Here is a tiny trained network, its code and every weight. The questions are about switching its units off for an input and a target symbol, where a switched-off unit gives its printed mean instead of its output.

import numpy as np


def w(rows, s, z=0):
    codes = np.array(rows[::2]) - 128.0
    scale = np.full(codes.shape[1], s)
    scale[-1] = z or s
    return codes * scale


def f(y):
    return np.maximum(y, 0)


def softmax(a):
    e = np.exp(a - a.max(-1, keepdims=True))
    return e / e.sum(-1, keepdims=True)


def log_softmax(a):
    a = a - a.max(-1, keepdims=True)
    return a - np.log(np.exp(a).sum(-1, keepdims=True))


def net(x, mask):
    ids = ['Φβγζλμξσω'.index(c) for c in x.split()]
    T = len(ids)
    res = E[ids] + P[:T]
    q, k, v = (res @ M[0].T for M in (Q, K, V))
    z = softmax(np.where(np.tri(T) > 0, q @ k.T / 3**0.5, -1e9)) @ v
    res = res + np.where(mask[0], z, O[0][:, -1]) @ O[0][:, :-1]
    y = f(res @ A[0][:, :-1].T + A[0][:, -1])
    res = res + np.where(mask[1:25], y, B[0][:, -1]) @ B[0][:, :-1]
    return log_softmax(res[-1] @ U[:, :-1].T + U[:, -1])


Q, K, V, O, A, B = {}, {}, {}, {}, {}, {}
E = w([
[122,77,192],'Φ',
[164,75,149],'β',
[54,91,231],'γ',
[202,88,144],'ζ',
[154,189,75],'λ',
[233,173,145],'μ',
[242,99,208],'ξ',
[189,249,100],'σ',
[219,208,186],'ω',
],0.013)
P = w([
[145,126,160],'0',
[124,154,172],'1',
[129,167,180],'2',
[161,163,188],'3',
[192,157,199],'4',
[230,148,209],'5',
[253,130,211],'6',
[254,107,215],'7',
],0.0091)
Q[0] = w([
[124,203,103],'head 1',
[91,77,2],'head 1',
[176,214,204],'head 1',
],0.009)
K[0] = w([
[162,185,247],'head 1',
[2,8,44],'head 1',
[190,248,200],'head 1',
],0.0072)
V[0] = w([
[57,51,110],'head 1',
[187,118,194],'head 1',
[116,255,76],'head 1',
],0.012)
O[0] = w([
[218,123,244,8],'head 1',
[19,255,214,225],'head 1',
[71,35,49,150],'head 1',
],0.0074,0.013)
A[0] = w([
[138,142,179,187],'neuron 1',
[55,140,55,87],'neuron 2',
[207,135,139,75],'neuron 3',
[181,187,119,139],'neuron 4',
[97,80,111,125],'neuron 5',
[101,183,59,93],'neuron 6',
[160,168,14,156],'neuron 7',
[140,100,119,101],'neuron 8',
[92,162,76,102],'neuron 9',
[186,176,86,201],'neuron 10',
[118,108,127,119],'neuron 11',
[209,164,73,220],'neuron 12',
[211,88,73,136],'neuron 13',
[102,110,82,77],'neuron 14',
[198,62,105,208],'neuron 15',
[227,128,145,85],'neuron 16',
[84,127,164,91],'neuron 17',
[183,54,210,88],'neuron 18',
[114,191,160,134],'neuron 19',
[195,124,98,210],'neuron 20',
[108,1,248,254],'neuron 21',
[91,138,112,117],'neuron 22',
[148,54,224,86],'neuron 23',
[64,123,153,122],'neuron 24',
],0.013,0.0072)
B[0] = w([
[116,99,114,200],'neuron 1',
[185,168,121,249],'neuron 2',
[202,163,203,131],'neuron 3',
[99,95,88,161],'neuron 4',
[127,136,122,154],'neuron 5',
[160,117,114,220],'neuron 6',
[73,75,165,193],'neuron 7',
[134,146,113,128],'neuron 8',
[185,106,151,213],'neuron 9',
[30,40,161,165],'neuron 10',
[109,158,134,133],'neuron 11',
[39,38,94,151],'neuron 12',
[128,158,199,129],'neuron 13',
[174,216,72,155],'neuron 14',
[81,93,176,129],'neuron 15',
[199,153,166,133],'neuron 16',
[186,111,131,192],'neuron 17',
[254,125,65,149],'neuron 18',
[145,116,154,246],'neuron 19',
[68,83,150,132],'neuron 20',
[103,23,99,220],'neuron 21',
[177,227,136,189],'neuron 22',
[188,122,93,162],'neuron 23',
[174,110,104,224],'neuron 24',
],0.0074,0.013)
U = w([
[178,133,133,3],'Φ',
[125,130,120,128],'β',
[167,74,124,129],'γ',
[87,108,173,233],'ζ',
[21,62,68,246],'λ',
[105,130,117,25],'μ',
[67,179,227,101],'ξ',
[132,125,1,130],'σ',
[214,225,114,86],'ω',
],0.0094,0.0053)

Each question gives the input, a string of symbols that net reads in full, and the target symbol t.
The units are the heads (3 rows each of Q, K, V and O) and the neurons (one row each of A and B). Each row of codes is followed by its name. A weight is (code - 128) times the scale printed after its matrix; where a second scale follows, it is the last column's (O, A, B and U).
mask holds one flag per unit, heads first, then neurons. A switched-off unit (its flag False) gives its mean, the last column of its rows in O or B, instead of its output. The means were averaged over made-up inputs and are rounded, as every weight is.
A unit's drop is (log p(t) with every unit on - log p(t) with that unit switched off) / (log p(t) with every unit on - log p(t) with every unit switched off).
The circuit of an input: a set's keep is (log p(t) with only the set's units on - log p(t) with every unit switched off) / (log p(t) with every unit on - log p(t) with every unit switched off). Starting from the 12 units with the biggest drops (on a tie, the unit counted first), units are removed one at a time, each time the one whose removal leaves the highest keep (on an exact tie, the one counted first), for as long as the keep stays at least 0.8.
circuit, biggest first: the units of the circuit, biggest drop first
top k neurons: the k neurons with the biggest drops, biggest first
drop of u: that unit's drop, to one decimal
input ξ λ γ σ Φ λ ω ζ, target ω: circuit, biggest first : (head 1; neuron 21; neuron 10; neuron 12)
input ζ γ μ λ λ β, target λ: circuit, biggest first : (neuron 2; neuron 9)
input λ λ β λ γ, target λ: circuit, biggest first : (head 1; neuron 21)
input γ γ λ λ Φ, target λ: top 2 neurons : (neuron 21; neuron 2)
input β β γ ξ, target ξ: circuit, biggest first : (head 1; neuron 2)
input Φ σ λ Φ, target σ: circuit, biggest first : (head 1; neuron 14; neuron 10)
input γ γ γ σ, target σ: top 3 neurons : (neuron 2; neuron 14; neuron 7)
input ζ λ γ β γ γ λ ζ, target λ: circuit, biggest first : (neuron 2; neuron 22; neuron 9)
input γ Φ γ γ Φ, target γ: circuit, biggest first : (head 1; neuron 21; neuron 18; neuron 22)
input λ γ γ λ λ λ β γ, target λ: circuit, biggest first : (neuron 21; head 1)
input Φ γ Φ, target γ: circuit, biggest first : (head 1; neuron 21; neuron 18)
input γ γ ω γ γ γ ξ γ, target ξ: circuit, biggest first : (head 1)
input β λ ω λ, target ω: circuit, biggest first : (neuron 2; neuron 21)
input γ γ λ ξ, target ξ: top neuron : (neuron 21)
input γ σ ζ γ ω λ β, target ω: top 2 neurons : (neuron 21; neuron 10)
input σ γ ω γ, target ω: top 2 neurons : (neuron 2; neuron 22)
input γ γ γ γ, target γ: top 3 neurons : (neuron 21; neuron 18; neuron 23)
input β λ ξ σ γ, target σ: drop of neuron 9 : 0.0
input γ γ γ σ γ β, target σ: drop of head 1 : 1.5
input γ β γ σ σ, target σ: drop of head 1 : 2.2
input Φ γ ζ, target ζ: top neuron : (neuron 2)
